Below are the code and all the weights of a small trained network. Each question names an input and a class and asks about switching units off, where a switched-off unit gives its printed mean instead of its output.

import numpy as np


def w(rows, s, z=0):
    codes = np.array(rows[::2]) - 128.0
    scale = np.full(codes.shape[1], s)
    scale[-1] = z or s
    return codes * scale


def norm(h):
    return h / np.sqrt((h * h).mean(-1, keepdims=True) + 1e-5)


def f(y):
    return y / 2 * (1 + np.tanh(0.7978845608 * (y + 0.044715 * y**3)))


def log_softmax(a):
    a = a - a.max(-1, keepdims=True)
    return a - np.log(np.exp(a).sum(-1, keepdims=True))


def net(x, mask):
    res = np.array(x, float).reshape(1, 6) / 4 @ E
    u = 0
    for l in range(4):
        y = f(norm(res) @ A[l][:, :-1].T + A[l][:, -1])
        res = res + np.where(mask[u : u + 8], y, B[l][:, -1]) @ B[l][:, :-1]
        u += 8
    return log_softmax(norm(res)[-1] @ U[:, :-1].T + U[:, -1])


A, B = {}, {}
E = w([
[49,64,152,159,108,201],'x0',
[196,61,101,106,144,168],'x1',
[74,71,10,150,116,54],'x2',
[126,191,70,170,160,211],'x3',
[126,97,176,195,254,97],'x4',
[71,147,98,21,215,143],'x5',
],0.0096)
A[0] = w([
[109,108,17,177,148,80,37],'L0N0',
[184,136,126,227,93,120,55],'L0N1',
[19,248,166,172,107,68,72],'L0N2',
[233,39,78,103,158,187,21],'L0N3',
[135,117,150,190,229,103,3],'L0N4',
[135,179,89,184,163,187,82],'L0N5',
[213,197,93,117,151,57,88],'L0N6',
[134,188,54,174,145,186,88],'L0N7',
],0.013)
B[0] = w([
[96,134,74,153,137,82,183],'L0N0',
[144,154,149,190,90,103,210],'L0N1',
[236,32,85,102,155,183,232],'L0N2',
[250,43,92,113,159,178,162],'L0N3',
[145,140,162,192,210,76,148],'L0N4',
[115,80,215,94,121,85,190],'L0N5',
[41,60,162,146,105,216,252],'L0N6',
[114,86,181,62,85,69,208],'L0N7',
],0.02,0.0035)
A[1] = w([
[140,99,174,100,119,35,51],'L1N0',
[141,212,61,68,29,182,2],'L1N1',
[19,77,156,174,108,239,9],'L1N2',
[92,193,112,61,202,146,29],'L1N3',
[189,212,249,102,175,212,29],'L1N4',
[157,57,223,54,83,18,69],'L1N5',
[113,94,97,77,178,153,59],'L1N6',
[190,181,240,116,116,202,81],'L1N7',
],0.011,0.0082)
B[1] = w([
[91,120,155,91,119,76,145],'L1N0',
[192,165,142,91,39,137,145],'L1N1',
[58,125,158,134,105,211,174],'L1N2',
[116,200,155,119,141,165,134],'L1N3',
[84,103,4,145,158,51,199],'L1N4',
[81,88,192,71,141,98,254],'L1N5',
[149,166,163,142,140,152,158],'L1N6',
[71,64,17,159,96,51,230],'L1N7',
],0.013,0.0054)
A[2] = w([
[109,123,181,226,226,92,24],'L2N0',
[144,182,121,88,180,158,145],'L2N1',
[192,169,162,198,64,101,50],'L2N2',
[81,100,152,174,137,213,26],'L2N3',
[89,217,89,10,232,166,191],'L2N4',
[88,130,60,138,100,76,1],'L2N5',
[132,141,148,117,102,127,52],'L2N6',
[70,88,127,139,95,136,132],'L2N7',
],0.013,0.0056)
B[2] = w([
[155,222,135,42,178,185,207],'L2N0',
[145,131,151,184,71,118,135],'L2N1',
[102,125,192,177,116,136,171],'L2N2',
[89,154,102,112,167,198,165],'L2N3',
[150,79,193,254,63,87,227],'L2N4',
[97,162,85,151,158,116,169],'L2N5',
[158,123,143,125,125,115,110],'L2N6',
[94,158,134,115,194,152,253],'L2N7',
],0.014,0.0058)
A[3] = w([
[147,153,129,150,104,136,48],'L3N0',
[106,134,97,77,7,142,176],'L3N1',
[131,84,134,152,88,72,2],'L3N2',
[145,202,113,70,23,143,104],'L3N3',
[134,98,91,119,118,107,12],'L3N4',
[186,175,69,95,160,190,224],'L3N5',
[106,110,140,155,211,75,129],'L3N6',
[122,139,109,53,97,123,55],'L3N7',
],0.011,0.0065)
B[3] = w([
[119,115,146,156,165,82,101],'L3N0',
[142,166,149,130,252,146,250],'L3N1',
[100,134,140,149,175,167,139],'L3N2',
[147,157,154,113,254,108,148],'L3N3',
[136,117,119,159,171,135,107],'L3N4',
[142,157,121,107,37,147,200],'L3N5',
[148,170,115,91,102,143,253],'L3N6',
[171,136,167,138,163,99,118],'L3N7',
],0.016,0.0043)
U = w([
[235,21,88,128,161,168,140],'0',
[64,155,19,144,146,55,154],'1',
[75,98,203,66,140,73,138],'2',
[181,250,173,92,199,149,156],'3',
[56,117,132,142,129,211,137],'4',
[124,141,203,243,65,104,129],'5',
[130,147,125,84,61,112,124],'6',
[160,176,125,102,51,91,8],'7',
],0.019,0.015)

Each question gives the input, the list of numbers given to net, and the class t.
The units are the neurons (one row each of A and B). Each row of codes is followed by its name. A weight is (code - 128) times the scale printed after its matrix; where a second scale follows, it is the last column's (A, B and U).
mask holds one flag per neuron, layer by layer. A switched-off neuron (its flag False) gives its mean, the last column of its row in B, instead of its output. The means were averaged over made-up inputs and are rounded, as every weight is.
A unit's drop is (log p(t) with every unit on - log p(t) with that unit switched off) / (log p(t) with every unit on - log p(t) with every unit switched off).
The circuit of an input: a set's keep is (log p(t) with only the set's units on - log p(t) with every unit switched off) / (log p(t) with every unit on - log p(t) with every unit switched off). Starting from the 12 units with the biggest drops (on a tie, the unit counted first), units are removed one at a time, each time the one whose removal leaves the highest keep (on an exact tie, the one counted first), for as long as the keep stays at least 0.8.
circuit, biggest first: the units of the circuit, biggest drop first
k most important neurons: the k neurons with the biggest drops, biggest first
k most important neurons of layer l: the k neurons of layer l with the biggest drops, biggest first
drop of u: that unit's drop, to one decimal
input [-2,8,-8,-8,-1,3], class 0: most important neuron -> [L0N3]
input [4,6,2,8,-3,2], class 2: 2 most important neurons -> [L0N7; L0N5]
input [-4,-2,7,2,8,5], class 3: circuit, biggest first -> [L2N0; L1N7]
input [-5,0,-8,-7,5,-3], class 1: circuit, biggest first -> [L1N4; L1N7]
input [0,6,-8,-5,-7,5], class 1: circuit, biggest first -> [L1N4; L1N7; L0N7]
input [2,-5,-7,-5,8,4], class 3: 2 most important neurons -> [L2N0; L0N4]
input [-6,3,-7,4,-3,-1], class 1: 2 most important neurons -> [L1N7; L1N4]
input [-4,0,0,-6,8,6], class 3: 3 most important neurons -> [L2N0; L0N4; L0N7]
input [-2,4,5,7,-2,-6], class 2: 2 most important neurons of layer 0 -> [L0N7; L0N5]
input [-6,-8,3,-5,-2,-8], class 0: 2 most important neurons -> [L0N2; L2N4]
input [6,7,-1,-5,6,7], class 0: 3 most important neurons -> [L0N6; L0N3; L2N4]
input [8,-5,-5,-6,-1,-3], class 4: circuit, biggest first -> [L1N2; L2N3]
input [8,-6,-2,-6,2,1], class 4: 3 most important neurons -> [L0N7; L2N3; L0N5]
input [-7,-1,-2,-8,-2,-7], class 2: circuit, biggest first -> [L1N5]
input [3,1,6,-6,-4,4], class 1: circuit, biggest first -> [L0N6; L2N5]
input [2,5,-2,-3,-6,4], class 3: 2 most important neurons -> [L1N1; L0N2]
input [7,-7,2,3,-3,5], class 0: 2 most important neurons -> [L0N2; L0N6]
input [-2,5,-5,0,6,-5], class 3: 4 most important neurons -> [L2N0; L0N4; L0N2; L0N1]
input [-6,2,3,0,8,1], class 3: 2 most important neurons -> [L0N4; L2N0]
input [6,2,-6,8,6,-3], class 2: circuit, biggest first -> [L0N5; L0N7]
input [-5,-5,-1,-5,7,1], class 3: circuit, biggest first -> [L2N0]
input [-6,3,6,-8,-6,-8], class 2: 2 most important neurons of layer 1 -> [L1N5; L1N7]
input [6,4,-2,7,-2,-1], class 2: drop of L0N7 -> 0.4
input [-8,-5,-1,0,3,8], class 4: drop of L2N3 -> 0.3
